Here is a tiny trained network, its code and every weight. The questions are about switching its units off for an input and a class, where a switched-off unit gives its printed mean instead of its output.

import numpy as np


def w(rows, s, z=0):
    codes = np.array(rows[::2]) - 128.0
    scale = np.full(codes.shape[1], s)
    scale[-1] = z or s
    return codes * scale


def norm(h):
    return h / np.sqrt((h * h).mean(-1, keepdims=True) + 1e-5)


def f(y):
    return y / 2 * (1 + np.tanh(0.7978845608 * (y + 0.044715 * y**3)))


def log_softmax(a):
    a = a - a.max(-1, keepdims=True)
    return a - np.log(np.exp(a).sum(-1, keepdims=True))


def net(x, mask):
    res = np.array(x, float).reshape(1, 7) / 4 @ E
    u = 0
    for l in range(4):
        y = f(norm(res) @ A[l][:, :-1].T + A[l][:, -1])
        res = res + np.where(mask[u : u + 4], y, B[l][:, -1]) @ B[l][:, :-1]
        u += 4
    return log_softmax(norm(res)[-1] @ U[:, :-1].T + U[:, -1])


A, B = {}, {}
E = w([
[123,121,128,127,127,123,130,126,121],'x0',
[35,55,101,55,42,157,149,221,216],'x1',
[99,85,80,165,206,234,42,209,54],'x2',
[131,130,130,125,128,130,124,129,128],'x3',
[128,129,126,128,129,129,127,125,127],'x4',
[145,131,40,46,84,253,216,30,68],'x5',
[127,123,127,131,128,124,128,128,127],'x6',
],0.00045)
A[0] = w([
[142,118,132,144,119,132,135,136,133,126],'L0N1',
[66,113,109,121,193,211,72,203,19,13],'L0N2',
[7,64,52,24,70,145,120,183,226,3],'L0N3',
[212,204,121,173,240,100,78,20,66,71],'L0N4',
],0.0014,0.00055)
B[0] = w([
[136,134,120,107,136,122,130,138,123,127],'L0N1',
[197,95,62,181,113,113,131,64,232,130],'L0N2',
[204,115,223,224,71,163,198,187,63,255],'L0N3',
[162,135,228,193,23,169,225,254,56,180],'L0N4',
],0.001,0.00071)
A[1] = w([
[163,113,113,131,108,120,129,128,137,123],'L1N1',
[124,111,175,170,160,44,60,194,155,2],'L1N2',
[130,102,199,209,167,5,16,228,202,105],'L1N3',
[53,94,66,139,255,210,26,196,33,78],'L1N4',
],0.0013,0.00067)
B[1] = w([
[111,138,135,137,148,142,121,126,127,135],'L1N1',
[77,160,113,63,132,177,166,87,116,122],'L1N2',
[27,186,125,25,208,167,114,85,102,254],'L1N3',
[206,97,89,156,71,44,100,72,251,123],'L1N4',
],0.0012,0.00072)
A[2] = w([
[44,51,108,35,33,172,154,243,249,16],'L2N1',
[189,96,46,85,59,222,197,65,71,5],'L2N2',
[184,91,25,73,71,224,203,43,66,18],'L2N3',
[118,190,216,39,50,13,238,36,176,80],'L2N4',
],0.0014,0.00019)
B[2] = w([
[188,146,164,199,124,142,184,120,16,222],'L2N1',
[68,159,180,126,203,45,78,161,149,201],'L2N2',
[58,188,181,108,209,45,48,151,165,208],'L2N3',
[170,52,16,193,183,212,5,152,160,246],'L2N4',
],0.0015,0.0013)
A[3] = w([
[165,61,4,200,163,152,44,143,188,168],'L3N1',
[215,193,180,179,167,106,111,83,13,124],'L3N2',
[6,142,200,107,187,107,68,157,152,254],'L3N3',
[232,176,150,163,155,95,101,92,99,64],'L3N4',
],0.0014,0.00042)
B[3] = w([
[234,118,47,105,36,100,119,29,231,218],'L3N1',
[61,41,145,106,44,162,209,215,142,190],'L3N2',
[75,221,124,2,158,79,196,27,97,248],'L3N3',
[86,38,93,106,50,195,150,199,154,155],'L3N4',
],0.0012,0.0011)
U = w([
[2,247,164,8,243,65,111,86,110,253],'0',
[156,68,210,218,41,196,237,235,23,81],'1',
[255,85,7,161,94,127,42,55,244,45],'2',
],0.0042,0.00066)

Each question gives the input, the list of numbers given to net, and the class t.
The units are the neurons (one row each of A and B). Each row of codes is followed by its name. A weight is (code - 128) times the scale printed after its matrix; where a second scale follows, it is the last column's (A, B and U).
mask holds one flag per neuron, layer by layer. A switched-off neuron (its flag False) gives its mean, the last column of its row in B, instead of its output. The means were averaged over made-up inputs and are rounded, as every weight is.
A unit's drop is (log p(t) with every unit on - log p(t) with that unit switched off) / (log p(t) with every unit on - log p(t) with every unit switched off).
The circuit of an input: a set's keep is (log p(t) with only the set's units on - log p(t) with every unit switched off) / (log p(t) with every unit on - log p(t) with every unit switched off). Starting from the 12 units with the biggest drops (on a tie, the unit counted first), units are removed one at a time, each time the one whose removal leaves the highest keep (on an exact tie, the one counted first), for as long as the keep stays at least 0.8.
units of the circuit, in order: the units of the circuit, biggest drop first
most important unit: the unit with the biggest drop
top k neurons: the k neurons with the biggest drops, biggest first
top k neurons in layer l: the k neurons of layer l with the biggest drops, biggest first
drop when u is switched off: that unit's drop, to one decimal
input [-4,-1,4,0,-6,7,2], class 0: units of the circuit, in order => L2N3
input [-2,-8,-2,6,-2,5,-6], class 1: units of the circuit, in order => L0N4; L3N2
input [1,7,5,5,6,7,-5], class 0: units of the circuit, in order => L2N3; L2N2
input [-5,2,-6,1,5,-5,4], class 2: top 4 neurons => L2N4; L2N3; L2N2; L3N1
input [-1,-7,-3,2,2,5,6], class 1: units of the circuit, in order => L0N4; L3N2
input [-2,1,5,-5,0,7,5], class 0: top 2 neurons in layer 2 => L2N3; L2N4
input [2,4,6,-7,0,6,-2], class 0: units of the circuit, in order => L2N3; L2N2
input [1,-5,7,-3,-4,5,1], class 2: units of the circuit, in order => L1N4; L3N1
input [8,-8,-1,-4,0,-7,3], class 1: top 2 neurons => L0N4; L2N3
input [7,1,-3,4,-5,2,6], class 2: top 4 neurons => L2N4; L1N3; L3N1; L1N2
input [-7,-2,6,6,0,-3,7], class 2: top 2 neurons => L1N4; L2N3
input [-1,-4,6,-7,4,0,-8], class 2: top 2 neurons in layer 0 => L0N3; L0N2
input [-1,2,-5,4,2,-3,-3], class 2: top 3 neurons => L2N4; L2N3; L2N2
input [3,1,-7,8,-3,-2,-6], class 2: units of the circuit, in order => L2N4
input [4,-8,-4,-7,7,6,0], class 1: units of the circuit, in order => L0N4; L3N2
input [-2,-5,3,1,5,-1,3], class 1: top 2 neurons => L0N4; L2N4
input [8,-6,-4,-6,-8,0,2], class 1: top 2 neurons => L0N4; L1N4
input [-5,-6,-3,-4,2,5,-7], class 1: top 4 neurons => L0N4; L1N3; L3N2; L1N2
input [6,-2,2,0,-2,-1,-1], class 1: top 2 neurons in layer 3 => L3N3; L3N1
input [5,8,-3,1,4,-3,-4], class 1: most important unit => L2N1
input [7,-7,1,-2,-2,-2,-8], class 1: drop when L0N4 is switched off => 0.1
input [-4,2,8,8,-8,4,0], class 2: drop when L1N4 is switched off => 0.3
input [5,-3,-2,-5,4,1,-6], class 1: drop when L0N4 is switched off => 2.1
input [-1,-1,-5,-4,-7,2,2], class 2: drop when L2N4 is switched off => 4.0
